[128 = 0]

[128 122 131 132 130 116 123 113 142  23 121 131 121 140 134 131 133 126
 122 142 131 145 118 109 115 185 118 115 105 141 135 139 131 127 126 132
 118 121 125 135 114  83 119 118 116 133 113 119 131 123 115 123 133 119
  47 146 125 108 124 124 105 136 118 125 120]	Z748 + Z605
[117 155 135 138 144 129 106 123 151 110  89 105 105 142 131 144 130  90
 139 151 140 124 131 135 139  82 112  47 122 148  98 161 130 143 118 141
 141 111 131 158  62 100 124 126 129 131 136 107 106 132 114 136 149 131
 190 118 142 138 157 114 138 140 114 134 144]	Z995 + Z131
[129 172 117 135 123 103 117 112 131  42 110  88 119 150 127 158 135  86
 142 124 135 118 107 132 138  80 113  88 123 112 132 152 119 155 186 159
 135 116 122 127 123 109 122 119 133 134 112 107 120 133 126 130 140 125
 154 134 150 136 140 131 112 139 121 118 137]	Z896 + Z605
[131 152 135 144 114 132 108 138 165  52  76 105 122 133 106 133 136 131
 139 142 103 138 115 135 128 109  79  40 123 144 134 155 115 136 112 174
 158 116 138  71  90  86 137 116 133 146 117 153  97 122 124 130 129 114
 142 127 123 104 145 129 126 143 103 138 151]	Z896 + Z605
[124 148 121 138 146  93 115 102 131  55 129 112 100 146 123 142 117  73
 144 139 124 149 116 138 125 151 109  79 131 128 125 162 119 159 126 129
 140 123 139 132  96 119 127 118 120 145  75  61  86 153  88 126 125 122
  69 129 125 126 119 127 119 149 112 127 140]	Z896 + Z605
[132 163 136 125 137 123 121 121 135 147  90 121 116 161 128 151 125  92
 112 141 131  99 141 131 152  46 129  95 118 132  82 165 149 136 132 138
 147 125 136 158 101 112 131 131 114 134  80 123  99 141 122 147 145 119
 164 129 131 139 144 130 136 139 123 132 143]	Z18 + Z131
[127 129 155 130 125 130 120 129 148 179  99 131 103 150  98 140 145  97
 120 154 133 104 142 140 141 109 135  66 102 127  77 160 130 137 122 103
 140  92 135 181 121  90 129 127 107 140 127 116 118 130 106 119 137 131
  87 150 128 133 155 109 131 151 100 132 128]	Z18 + Z131
[135 152 122 123 149 101 119 128 134 102 103  81 124 152 115 145 134  99
 120 124 128 100 125 146 156 102 137  76 102 144  81 168 133 125 123 119
  98 114 131 199 107  87 140 129 120 144 138 112 125 137 114 121 152 132
 103 114 113 147 148 132 105 141 119 134 132]	Z896 + Z605
[126 141 128 196 144  92 127 121 133  85 125  89 118 128 125 150 110 149
 127 120 134 120 135 137 133 109 125 111 109 128 153 138 128 138 138 120
 127 133 122 148  90 129 134 131 136 103 105 117 117 132 122 122 127 130
 165 129 137 132  95 116 123 141 132 144 115]	Z18 + Z605
[118 104 139 135 144 118 117 122 153  74 137 166 109  86 149 102 148   7
 152 139 114 160 132 119 188 160 127 146  61 122  86 149 125 160 129 118
 116 100 107 213 188 171  97 133 124 103 153  95 167 130 101 120 143 136
 107 106 135 118 129 135 132 156 132 166 123]	Z748 + Z605
[121 139 126 139 133 132 141 114 115 170 147 107 126 134 119 132 113 103
 131 113 137 125 129 147 136 121 139 111 133 147 100 150 116 137 123 133
 134 129 134 166  78 127 129 142 118 126 144 139  81 136 122 138 129 133
 154 126 118 148 133 118 165 136 149 135 150]	Z896 + Z605
[108 139 130 173 125 115 106  94 154 117 102  75 106 142 117 138 125 181
 143 144 105 119 111 157 126 164  88  43 165 166 141 160 132 130 124 145
 156 117 147 133 102  84 125 126 123 151 132  69  88 133 135 119 125 135
  75 127 130 160 147 135 116 140 108 140 131]	Z896 + Z605
[127 130 131 123 131 148 127 123 135 159  99 127 115 131 114 126 161 120
 120 130 122 107 112 144 142 110 134 117 126 132 116  96 133 131 128 125
 135 135 123 148 151 146 115 127 115 125 121 136 125 128 131 134 142 121
 123 108 144 133 128 130 134 139 132 138 136]	Z18 + Z131
[124 141 135 115 130 116  44 115 136 126 136 149 117 136 145 119 144  95
 142 111 128 147 139 111 132 142 135 143 138 101 135 145 129 135 121 170
 146 120 134 125 107 247 108 199 108 129  93 132 128 147 118 114 128 138
 159 142 117 116 125 133 123 138 147 113 118]	Z896 + Z605
[131 131 122 125 126  88 146 102 124  62 124 103 126 143 117 138 135 136
 118 149 129 125 121 126 166 141 125 106 119 134 134 138  64 130 138 125
 148 102 130 118  96  85 141 135 100 141  56 126 106 112 104 129 137 127
 102 124 158 125 134 120 121 146 118 131 115]	Z18 + Z605
[133 159 138 146 118 106 151 122 148 123  97 119 109 150 130 170 119 125
 141 122 151 128 135 132 137 124 100  62 123 109 123 141 131 143  82 159
 156 121 151  87  62 172 132 107 126 145  72 117  76 145 106 134 136 155
 174 152 135 148 152 147 125 135 130 113 141]	Z896 + Z605
[120 118 128 134 129  96 116 130 130  15  64  86 142 153 112 156 150 102
 127 133 126 104 141 139 147  79  76  70 108 119 144 165 108 152 165 150
 127 123 123 140 126  72 123 128  87 139 105 115 120 118 116 133 117 128
 131 138 171 136 149 119 137 158  71 120 138]	Z18 + Z605
[105 131 139 140 130 124 116 117 157  14 113 134 124 133 105 110 119  77
 136 146 116 136  93 122 130 172 102  97 110 133 140 150 131 130 135 151
 144 144 128 173 138  98 114 134 129 133 131 104 140 121 130 122 137 116
  86 137 123 118 167 139 122 113 126 135 145]	Z896 + Z605
[121 151 128 159 126 115 133 120 135 121 111 110 122 138 119 157 126 109
 134 131 135 124 135 140 146  49 112  79 132 124 106 158 118 137 120 124
 161 134 126 128  73 127 112 107 121 141 106 124  80 149 101 126 126 130
 147 129 123 151 139 138 119 146 130 139 131]	Z896 + Z605
[119 129 136 128 120 107 119 114 153  16  92 120 114 131 109 148 138 122
 132 121 137 128 122 123 121 130  92 112 128 137 153 124 137 126 124 143
 137 136 137 129 122 135 115 125 112 114 112 112 144 135 111 122 119 110
 103 124 149 130 132 135 131 135 122 139 142]	Z748 + Z605
[ 95 159 101 166 146 101 130 118 162 123 100  93  98 120 112 123 100  80
 114 115 153 137 139 148 124 135  92   4 140 139 142 189 114 160  84 142
 161 135 126 115  62 151 112 130 142 132 117 116  98 153 123 135 130 127
 251 127 151 149 117 115 137 133 121 141 167]	Z748 + Z131
[120 138 137 142 126 109 113 115 132  38 133 113 119 138 104 141 124 129
 144 136 124  99 137 143 105 151 108  92 130 128 155 140 116 129 146 136
 117 127 119 107  90  98 104 121 135 121 135 127 103 128 116 138 145 122
 127 134 135 130 134 138 131 133 119 111 144]	Z748 + Z605
[134 148 125 139 126 131 115 122 148 145  84 107 119 151 127 162 145 150
 120 124 129 111 141 140 142  83 116  76 141 128 123 151 119 135 124 129
 139 112 122 139 102 101 111 129 105 119 107 113 119 133  97 114 128 124
 116 134 149 142 142 122 111 148 104 126 152]	Z18 + Z605
[110 143 127 129 131 102 122 108 156 107 176 131 123 142 141 139 117 106
 130 145 132 159 144 127 122 182 124 114 141 122 149 123  97 106 116 104
 131 145 148  96  86 114 115 128 128 114  88 166 110 140 108 130 123 136
 140 123 120 109 126 113 126 163 125 117 114]	Z748 + Z605
[135 158 123 158 138  98 124 114 128  81 110  65 126  95 132 153 105 130
 138 129 123 127 146 151 132 106  97  64 137 130 163 162 120 150 126 163
 144 148 125 112  79 131 114 125 133 154  96 127  82 138 128 137 134 126
 189 155 136 147 134 140 110 144 112 117 130]	Z896 + Z605
[128 149 114 150 121 128 130 131 137  80 114  94 130 132 175 142 120  88
 127 134 128 138 134 132 118 102  74  81 137 124 149 140 129  92 135 180
 115 131 125  96 100 129 124 138 130 119 123 124 101 140 130 129 142 126
 161 132 129 133 139 142 127 119 130 105 166]	Z995 + Z605
[112 145 129 116 117 129 139 100 129 172 136 105 131 150 111 144 133 117
 117 152 126 132 136 132 143 153 115  59  98 128  96 154 127 125 129  87
 130 114 135 132  76  48 123 131 115 148  93 138  89 139 109 129 138 127
 133 123 121 119 131  79 146 145 115 110 138]	Z18 + Z131
[117 153 128 136 131 149 146 116 136  90  92 115 133 142 139 140 138  78
 144 144 122 141 151 132 127 130 106  64 115 131 111 132 129 133 124 131
 130  87  67 134  92  90 120 121 106 123 108 134 104 117 118 132 124 133
 155 132 124 122 134 128 133 150 121 118 144]	Z748 + Z605
[112 127 144 144 150 102 110 106 129 114 148 132 120 146 124 120 131 124
 128 121 123 131 133 128 144 164 135  96 127 137 106 154 128 139 125  97
 145 109 142 180 127 148 146 128 111 135 115  98 124 142 118 127 139 127
 108 134 127 140 125 142 118 131 117 128 110]	Z896 + Z605
[131 139 129 157 155 148 122 110 128 184  82  90 131 134 115 143 115  75
 120 123 129 128 125 142 140 120 111  34 101 143 101 167 157 138 111 133
 148 120 136 140 100  99 127 123 123 143 154 117  83 132 119 144 117 122
 168 121 132 153 145 130 136 131  93 142 134]	Z896 + Z131
[116 130 145 135 110 115 100 136 127  94 130 135 126 145 138 142 134  70
 127 154 116 134 139 120  93 165 118 124 128 103 133 144 134 120 142 108
 129 118 133 105 140 164  99 129 123 144  89 126 110 134 127  42 148 119
 104 152 117 140 127 135 135 164 139 116 129]	Z896 + Z605
[119 155 127 153 135 118 123 107 143 110 110  93 108 138 124 136 122 100
 136 105 130 152 129 137 147 154 101  36 138 131 132 162 106 132 104 126
 148 123 136  96  93 189 117 124 137 136 111 122 117 137 125 121 123 116
 166 134 145 151 146 132 116 149 113 124 135]	Z896 + Z605
[123 133 130 141 113 123 116 102 154  58 109 117 127 132 122 137 150  85
 136 146 107 127 122 128 141 156 139  70 111 133 124 154 138 124 103 147
 137 106 129 133 155 116  61 123 114 147 119 133 124 141 115 117 128 131
  71 125 129 140 138 141 120 134 101 118 145]	Z896 + Z605
